In the rows, zero is written as 128.
Known rows:
z392: [117 154 130 153 128 136 110  69 134 142 153  71 114  84 125 138 133 139
  73 160 144 105 122 140 146 114 140  91]
z431: [121 109 104 113 125 130 127 168 132 185 128 139  93 120 140 135 167  82
  94  89 122 137 123  98 115 111 122 124]
z555: [101 145 145 118 147  94 118 142 134 143 116 133 159 176  60 190 101 111
 163 136  78 145  90 176 133 134  75 137]
z816: [ 91 142 140 108 133 117 139 134 147 133 113 138 161 156  96 146  99 117
 172 149  99 131 108 175 120 137  81 126]
z953: [190 160 137 110 139  29  18 100 124 149 100 155 163 173 100 195 151 150
 122  87 104 191 112 120 166 157 162 136]
z110: [160 150 113 156 169  95 101  97 141 122  96 164 118 108 156 136 138 169
 124  69 106 144 147 143 160 137  77 159]
z511: [146  93 121 177 149 143 122 157  82  85 166 133 135 124 106  97 113 140
 162  99 131 117 176 103 114 135 174 112]
z267: [106 131 152  98 126 144 153 145 138 131 128 125 155 154 106 138  94 130
 163 167 115 133 109 148 124 150  98 141]
z108: [102 110 151  95 132 147 163 138 127 110 159 133 149 164 111 118  95 122
 178 155 141 165 112 146 127 161 113 150]
z899: [148 118 118 165 150 179  98 157  77 136 232 102 138  60 102 101 124 168
 161 110 106 112 192 107 102 166 150 102]
z91: [121 125  97 102 115 155 105 156 125 220 171 105  97  74 144 123 167  95
 101  90 104 128 137 109 111 139 101 117]
z974: [139  90 111  98 100 125 139 161 118 165 166 163  98 123 133 131 163  71
 112  89 163 168  98  85 122 128 170 124]
z545: [164 124 114 164 102 154 135 158  83  63  93 112 140 120  93 163 117 130
 129  93  66  59 178 101  93 112 134 136]
z286: [160 179  87 135 139 141 134 187  99  32 110 131 145 118  99 154 103 112
  96  83  72  54 163 110 116 107 143 102]
z849: [128 106 152  90  60 179 177 130 125  91  55  77 150 164 102 182 121 124
 146 154  69  99 127 120 102 145  61 196]
z624: [146 129 113  94 120  73  72 180 124 215 130 145 109 147 101 176 167  84
  95 113 126 170  87  87 128 105 174 104]
z695: [173 157 109 119 145 108  94 101 137 109 106 147 129 113 170 124 141 163
 113  90 116 150 153 129 148 159 113 157]

Facts:
z108 (Θ a)
z110 (Θ d) (σ z475)
z130 (Θ d)
z136 (Θ d)
z139 (Θ d) (σ z397 z597 z978)
z147 (Θ e) (σ z401 z953 z286)
z155 (Θ e) (σ z899)
z162 (Θ a) (σ z819)
z176 (Θ b) (σ z734 z723)
z194 (Θ c)
z212 (Θ e)
z213 (Θ b) (σ z953)
z215 (Θ b) (σ z762)
z24 (Θ b)
z245 (Θ b) (σ z313)
z246 (Θ d) (σ z636 z37)
z250 (Θ c) (σ z998)
z258 (Θ e) (σ z681 z155)
z262 (Θ d) (σ z847)
z263 (Θ a) (σ z246)
z267 (Θ a) (σ z440)
z276 (Θ c) (σ z893 z974 z371 z431)
z277 (Θ b) (σ z819)
z286 (Θ b) (σ z571)
z298 (Θ a) (σ z518)
z300 (Θ c) (σ z764)
z305 (Θ a) (σ z276 z849 z429)
z313 (Θ d)
z331 (Θ e) (σ z597)
z332 (Θ c) (σ z591 z659)
z346 (Θ b) (σ z162)
z351 (Θ c) (σ z875)
z357 (Θ c) (σ z949 z139)
z363 (Θ e)
z37 (Θ a) (σ z50 z518)
z371 (Θ e) (σ z246 z155 z286)
z372 (Θ a) (σ z949 z816)
z379 (Θ e) (σ z92 z286)
z387 (Θ a) (σ z899 z176 z903 z139)
z392 (Θ e) (σ z387)
z397 (Θ d) (σ z363 z974)
z401 (Θ c) (σ z949 z998)
z409 (Θ d) (σ z363 z213)
z42 (Θ a)
z422 (Θ d) (σ z985)
z429 (Θ e) (σ z875 z801)
z431 (Θ c) (σ z24)
z440 (Θ a)
z464 (Θ a)
z472 (Θ d)
z474 (Θ c) (σ z48 z591 z764)
z475 (Θ a) (σ z655 z636)
z48 (Θ a)
z488 (Θ d) (σ z397)
z50 (Θ a)
z51 (Θ e)
z511 (Θ b)
z518 (Θ a)
z545 (Θ b) (σ z286 z587)
z555 (Θ a) (σ z246 z953)
z566 (Θ a) (σ z849)
z568 (Θ a) (σ z351)
z57 (Θ e) (σ z286 z587)
z571 (Θ d) (σ z819)
z574 (Θ a) (σ z899)
z584 (Θ d) (σ z974)
z587 (Θ e) (σ z363)
z591 (Θ e)
z597 (Θ b) (σ z50)
z615 (Θ a) (σ z397)
z624 (Θ c) (σ z584)
z630 (Θ c) (σ z267 z213)
z636 (Θ d)
z655 (Θ c)
z659 (Θ c) (σ z949 z429)
z67 (Θ a) (σ z397 z363)
z672 (Θ a) (σ z130)
z681 (Θ b) (σ z422)
z682 (Θ c) (σ z724 z571 z313 z472)
z695 (Θ d) (σ z313)
z704 (Θ d) (σ z262 z372)
z723 (Θ a) (σ z584 z518)
z724 (Θ e)
z728 (Θ b)
z734 (Θ c) (σ z464 z624)
z743 (Θ e) (σ z262 z194 z429)
z745 (Θ e) (σ z728 z511 z630 z695 z51)
z747 (Θ e) (σ z949 z139 z67)
z756 (Θ d)
z762 (Θ b) (σ z849 z401)
z764 (Θ e)
z787 (Θ c) (σ z587)
z801 (Θ e) (σ z50)
z816 (Θ a) (σ z555)
z818 (Θ a) (σ z728 z518 z464)
z819 (Θ e)
z827 (Θ e) (σ z464 z130)
z840 (Θ b)
z842 (Θ c)
z843 (Θ c) (σ z949)
z847 (Θ b) (σ z584 z953 z139 z429 z346)
z849 (Θ a) (σ z587)
z872 (Θ d) (σ z574 z756)
z875 (Θ a)
z882 (Θ b) (σ z372)
z893 (Θ b)
z899 (Θ b)
z90 (Θ e)
z903 (Θ b)
z91 (Θ c) (σ z332 z899)
z92 (Θ e) (σ z571 z974 z346)
z926 (Θ a) (σ z136 z584 z250)
z929 (Θ a) (σ z363)
z930 (Θ a) (σ z110)
z932 (Θ a) (σ z747 z67)
z947 (Θ c) (σ z387)
z948 (Θ e) (σ z42 z431)
z949 (Θ a)
z953 (Θ d) (σ z584 z764)
z968 (Θ d)
z97 (Θ a) (σ z475 z636)
z974 (Θ c)
z978 (Θ a)
z985 (Θ c) (σ z429)
z987 (Θ a) (σ z250 z847 z743 z474)
z993 (Θ a) (σ z90)
z998 (Θ a)

Rows:
No name comes twice in this set of rows, the named rows included.
[155 149 115 183 187  81 101 104 144 127 101 174 111 117 140 157 129 170
 117  58  90 142 136 162 168 118  52 175] => z246
[111 169  91 128 141 142 155  98 140  36 179 109  99 127 154 106 100 102
  50 145 186 115 113 129 167 116 175 103] => z819
[100 180 139  80 127 175 120 139 138 196 185 107 162  60 114 127 102 159
 171 181  99 124 122 168 121 173  65 105] => z387
[133 123  98  97 111 121 126 170 121 187 124 143 103 120 137 148 165  83
  92  98 128 142 111  94 122 104 138 120] => z276
[120 125 104 102 125 136 123 167 132 210 147 128  98  92 143 126 171  92
  93  97 114 126 128 109 110 122 111 116] => z947
[104 105 152 118 154 134 166 150 131 130 155 139 125 177 113 120  83 141
 184 161 144 165  95 138 148 141 110 165] => z518
[130 136 124 156  87 140 137  70 121  71  97  56 103 122 112 188 130 111
  56 135 117  80 129 123 138 101 117 149] => z57
[106 132 157 155 189 124 178 179 143 163 100 163 107 156 126 133  77 174
 173 181 127 119  73 150 173  87  61 171] => z37
[136 130 122 176 142 122 108 150 102 106 118 142 152 116 104 110 125 132
 151 107 102  77 176 123  95 104 157  86] => z882
[158 122 128 221 199 131 149 195 111 142  98 172 103  90 137  96 102 193
 162 144 126  61 145 111 136  53 123 123] => z597
[115 160 119 169 133 131 114  76 126 106 140  68 101 107  98 184 121 120
  47 124 109  85 116 152 154 100 109 120] => z371
[129 119 183  90  59 151 190 129 126 115 108 156 151 102 110 167 115 133
 185 165 130 136  89 141 114 133 107 148] => z929
[111 141 136 179 142 125 126  87 142 128 125 101  97 105 138 132 125 144
  81 166 161  95 109 140 150  80 138 109] => z331
[127 135 201 107  44 143 204 115 133 122 112 204 158  42 124 160 129 132
 202 172 153 125  72 152 103 123 112 122] => z67

The same elements again, as new rows of numbers:
Known rows:
z263: [136 134 117 111 146 103 120 118 131 123 107 154 161 140  99 153 151 144
 139 105 121 160 139 106 119 134 111 134 116 118 129  96]
z745: [ 88 154 126  95 114 170 137 126 175 123 150 132 162 136 166 122 117 107
 125 146 148 138 121 132 173 148 175 129 131 143 129 170]
z213: [ 95  79 125 144 120 126 130 146 139 131 120 107  48 127 135 152  85 135
 150 126 104 111 127 128 131 130 164 149 131 156 130 125]
z872: [189 123 134 184 108 114 170 130 126 126 112 108 144 129 141 142 133 111
 124 143 155  92 126 149  74 123 115 130 134 111 129 139]
z401: [130 144 135 131 128 148  86 125 104 121 144 111 105 113 124  93 105 143
 109 148 114 126 119 155 151 115   5 123 137 110 131  97]
z440: [142 132 126  98 160 104 127 121 112 132 109 158 161 133  88 139 162 139
 138  89 122 150 141 105 120 121 115 117 110 131 122 115]
z176: [ 86  89 122 158 114 127 135 145 120 138 118 112  50 125 147 143  92 140
 143 123  98 114 128 139 125 125 182 137 124 159 132 131]
z947: [120 136 121 116 127 129  88 127 100 115 151 105 109 111 132  83 111 144
 101 149 121 126 125 148 133 117  82 123 144 103 128 130]
z893: [100  80 131 144 131 135 141 146 118 143 119 121  48 123 138 130  96 135
 138 100  97 104 129 139 125 122 172 124 114 168 129 135]
z930: [134 134 119 117 144 100 120 119 119 126 108 155 160 137  95 149 158 143
 138 108 120 159 138 109 119 130 108 128 119 123 130 103]
z555: [139 132 114 100 147 104 118 119 142 117 107 149 159 142  95 161 142 142
 147 109 124 157 138  94 124 136 104 144 122 116 124 101]
z926: [130 137 124 101 152  98 119 120 120 126 114 150 156 134  86 154 154 138
 150 125 127 154 138  96 121 131 115 137 126 118 124 110]
z545: [103  61 120 170 116 131 125 148 151 137 122 108  22 133 135 143  99 133
 128  89  96 121 130 150 131 137 188 142 120 152 138  94]
z90: [ 95 148 130  84 125 173 142 128 171 125 149 137 168 134 162 114 115 106
 124 132 149 129 123 125 174 144 175 120 126 149 123 180]
z681: [ 85  87 127 164 117 128 135 146 121 138 119 112  42 126 143 137  98 140
 139 116  97 116 128 147 123 127 178 132 126 156 136 124]
z246: [195 123 125 180 102 121 168 127 150 124 106 111 157 135 157 148 117 115
 128 143 147  88 122 132  77 125 125 138 123 106 126 118]
z300: [130 130 123 103 135 133  83 126 109 118 157 105 108 110 121  88 106 138
 109 155 123 118 123 133 141 117  87 129 143 100 118 122]

Rows:
No name comes twice in this set of rows, the named rows included.
[134 116 122 132 127 133  73 129 127 120 156  99  87 116 116  82 122 134
  91 128 115 122 125 142 144 128 102 131 135  96 124  93] => z787
[101 144 135 136 126 131  69 128  90 132 156 103  87 109 113  83 125 137
 115 181 118 116 122 162 143 111  96 114 151  89 122 118] => z985
[212 121 150 188  94 105 166 135 110 133 127 103 140 114 133 137 160 106
 113 154 165  92 122  97  82 135 112 150 138 123 129 119] => z397
[ 99 147 129  76 128 172 141 127 178 124 150 135 167 134 157 117 112 103
 129 135 149 128 123 123 177 143 174 123 130 150 121 183] => z764
[ 69 167 126 111  98 170 128 126 171 134 146 136 171 136 185 114 117 114
 131 174 135 127 115 120 174 143 219 119 119 133 123 156] => z801
[ 89  87 122 149 129 126 150 147 115 132 111 114  50 125 145 129  97 142
 130  89 100 116 136 158 116 125 169 121 121 169 137 164] => z899
[208 118 127 199 115 120 182 122 103 129 139 130 135 125 150 150 128 103
 119 120 165 113 117 175  63 108 115 136 155 110 143 112] => z571
[140 127 128  98 143 133  91 126  92 124 162 111 110 103 116  77 113 135
 104 140 123 112 123 123 139 111  85 123 138 113 115 131] => z974
[135 134 130 109 157 102 123 121 109 135 110 157 155 134  84 137 166 139
 139 100 121 148 141 110 119 121 123 114 113 128 124 116] => z875
[187 127 140 189 107 118 164 129 128 129 112 110 140 129 140 145 133 110
 132 156 152  92 124 154  78 120 104 132 137 111 130 128] => z704
[129 131 123 121 146 101 112 121 126 131 108 148 140 140  85 146 166 140
 135 103 118 158 140 116 123 131 124 127 119 118 130  95] => z566

Now the same elements, written a new way:
Known rows:
z332: [112 107 175 129 111 159 138 132 121 148 144 112 139  99 160 100 172 127
  98 132 162 138 141 118 102 155 145 116 116]
z472: [124 136 131 142 109 136 112  98  84  74 110 132 122 153 140 106 114  77
 143 145  72  99 139 115 110  71 173 134 110]
z681: [155 166  78 138 110 131 120 174 182 139  89 106 142 131  98 146 134 126
  91 120 107 122 121 149 131 150 122 140 118]
z176: [156 171  83 149 105 118 120 183 162 141  91 108 142 129  96 152 141 126
  92 119 120 132 117 141 132 129 131 149 128]
z566: [118  89 146 118 160 120 139 122 208 143 127 137 126 136 103 131 105 147
 158 117 133 123 114 159 125 153 127 136 128]
z371: [146 145 100 131 122 135 130  65  59 139 198 136 113 141 129 121 129 129
 122 106 140 137 116 114 180 138  29 112 131]
z948: [141 147  96 118 127 134 126  86  44 137 178 129 115 137 136 128 119 135
 116 130 134 134 126 109 181 126  66 107 140]
z212: [129 175  90 110 124 123 124  92  46 121 189 142 114 150 156 138  98 135
 121 136 126 130 147 112 175 116 101 100 145]
z747: [116 157 103 109 142 115 118 132  30 129 132 121 125 108 151 119 102 132
 113 155 146 142 100  86 190 135  56  93 155]
z630: [117 106 173 134 104 149 140 131 102 150 148 119 136  94 149 104 175 128
 103 116 174 144 147 118  91 146 135 119 114]
z949: [ 76 129 155 103 155  89 128 181 209 101  98 128 133 145 149 140  74 138
 159 136 143 121 104 136 130 149 144 123 145]
z682: [124 113 162 131 109 159 139 129 129 141 152 124 136  88 166 108 177 128
 106 121 163 143 144 112  89 156 116 110 108]
z947: [117 112 175 138 110 157 138 120 118 149 160 122 143  97 158  99 184 127
 101 134 164 147 138 117 101 148 130 122 127]
z258: [144 150 100 125 125 142 126  74  52 141 186 130 118 142 132 125 127 140
 116 132 133 135 123 106 186 128  67 112 144]
z139: [132 109 126 145 133 133 110 128  47 103  57 126 138  93 123  90 151  79
 139 180  84 124 111  97 126  70 149 144 134]
z431: [116 106 169 132 112 151 139 138 117 147 146 123 137  92 157 105 177 131
 103 125 163 139 146 119  93 149 131 116 115]
z872: [137 112 137 152 115 148 115  76  88  97 101 121 125 138 120  93 146  85
 137 148  79 104 116 113 124  82 152 144 111]

Rows:
No name comes twice in this set of rows, the named rows included.
[119 124 182 142 108 166 142 103 138 149 179 126 147 106 157  95 184 129
  98 137 158 142 140 120 103 155 140 130 128] => z91
[137  95 152 147 118 150 112  84  79 101  82 102 117 130 114 102 136  98
 132 156  82 106 120 101 131  88 182 145 103] => z262
[127 123 173 141 158 130 145  93 239 142 181 142 142 165 117 124 140 153
 153 149 126 133  93 157 142 142 141 167 164] => z574
[165 103 164 160 116 124 113  89  42  93  73 114 111 123 100 122 134 112
 137 154 122 134 126  84 109  40 216 151 114] => z584
[106 100 152 126 149 101 135 143 188 131 115 129 126 136 115 140 108 143
 163 109 151 136  98 146 131 145 120 146 138] => z816
[136  92 140 143 121 161 113  77  88 104  86 111 122 128 119  95 143  87
 132 155  66  97 124 110 130  98 164 141 103] => z422
[129  98 147 118 175 104 138 153 163 143 107 147 136 109 105 136 118 145
 163 145 142 141 110 142 119 126 135 139 154] => z615
[137 121 103 107 137 153 125  83  60 149 165 108 108 134 129 138 112 149
 106 152 116 123 137 105 195 147 104 104 129] => z743
[148 171 120 140 130 155 133  34  83 142 228 137 129 165 138 111 141 142
 111 152 127 139 109 116 198 133  64 132 159] => z155
[100  98 127 129 141 101 138 152 177 143 126 142 127 131 115 137 137 131
 173  90 138 137 107 161 124 146  84 154 144] => z475
[174 140  96 121 138 140 130  78  47 130 172 131 111 119 145 144 126 145
 123 136 144 140 125  85 165 119  57  98 122] => z92

